Here is a tiny trained network, its code and every weight. The questions are about switching its units off for an input and a class, where a switched-off unit gives its printed mean instead of its output.

import numpy as np


def w(rows, s, z=0):
    codes = np.array(rows[::2]) - 128.0
    scale = np.full(codes.shape[1], s)
    scale[-1] = z or s
    return codes * scale


def f(y):
    return y / 2 * (1 + np.tanh(0.7978845608 * (y + 0.044715 * y**3)))


def log_softmax(a):
    a = a - a.max(-1, keepdims=True)
    return a - np.log(np.exp(a).sum(-1, keepdims=True))


def net(x, mask):
    res = np.array(x, float).reshape(1, 2) / 4 @ E
    y = f(res @ A[0][:, :-1].T + A[0][:, -1])
    res = res + np.where(mask, y, B[0][:, -1]) @ B[0][:, :-1]
    return log_softmax(res[-1] @ U[:, :-1].T + U[:, -1])


A, B = {}, {}
E = w([
[30,163,166,122,42,31],'x0',
[199,122,72,2,86,59],'x1',
],0.0084)
A[0] = w([
[65,144,125,249,116,195,105],'neuron 1',
[22,217,124,110,107,33,99],'neuron 2',
[174,134,37,47,80,85,99],'neuron 3',
[111,212,224,143,31,28,84],'neuron 4',
[203,80,78,163,231,114,112],'neuron 5',
[115,171,101,114,101,166,255],'neuron 6',
[209,66,83,100,141,254,112],'neuron 7',
[58,154,220,165,186,181,73],'neuron 8',
[72,106,196,213,140,168,120],'neuron 9',
[194,103,35,88,68,68,90],'neuron 10',
[57,134,220,132,55,51,86],'neuron 11',
],0.0066,0.0068)
B[0] = w([
[182,187,122,137,172,99,213],'neuron 1',
[169,97,126,186,68,175,233],'neuron 2',
[196,204,53,160,150,71,216],'neuron 3',
[169,74,155,229,120,146,235],'neuron 4',
[165,87,175,154,68,163,197],'neuron 5',
[25,131,158,2,117,110,253],'neuron 6',
[162,71,142,129,92,169,235],'neuron 7',
[230,185,73,172,142,108,182],'neuron 8',
[178,187,96,113,174,74,210],'neuron 9',
[249,142,90,143,203,63,201],'neuron 10',
[213,101,164,156,90,171,223],'neuron 11',
],0.0087,0.0056)
U = w([
[187,252,72,155,213,27,50],'0',
[169,27,144,194,31,213,48],'1',
[2,155,134,53,130,102,253],'2',
],0.0074,0.0044)

Each question gives the input, the list of numbers given to net, and the class t.
The units are the neurons (one row each of A and B). Each row of codes is followed by its name. A weight is (code - 128) times the scale printed after its matrix; where a second scale follows, it is the last column's (A, B and U).
mask holds one flag per neuron, in row order. A switched-off neuron (its flag False) gives its mean, the last column of its row in B, instead of its output. The means were averaged over made-up inputs and are rounded, as every weight is.
A unit's drop is (log p(t) with every unit on - log p(t) with that unit switched off) / (log p(t) with every unit on - log p(t) with every unit switched off).
The circuit of an input: a set's keep is (log p(t) with only the set's units on - log p(t) with every unit switched off) / (log p(t) with every unit on - log p(t) with every unit switched off). Starting from all 11 units, units are removed one at a time, each time the one whose removal leaves the highest keep (on an exact tie, the one counted first), for as long as the keep stays at least 0.8.
units of the circuit, in order: the units of the circuit, biggest drop first
unit that matters most: the unit with the biggest drop
top k neurons: the k neurons with the biggest drops, biggest first
drop of u: that unit's drop, to one decimal
input [3,3], class 2: unit that matters most : neuron 8
input [5,4], class 1: units of the circuit, in order : (neuron 2; neuron 4)
input [-3,-4], class 0: units of the circuit, in order : (neuron 9; neuron 2)
input [7,-8], class 0: top 3 neurons : (neuron 9; neuron 1; neuron 8)
input [7,-7], class 0: top 4 neurons : (neuron 9; neuron 1; neuron 8; neuron 7)
input [8,7], class 1: top 4 neurons : (neuron 2; neuron 4; neuron 11; neuron 9)
input [3,-1], class 2: top 2 neurons : (neuron 7; neuron 5)
input [-2,-5], class 0: drop of neuron 1 : 0.1
input [-3,2], class 2: drop of neuron 4 : 0.3
input [-3,-1], class 2: drop of neuron 11 : 0.2
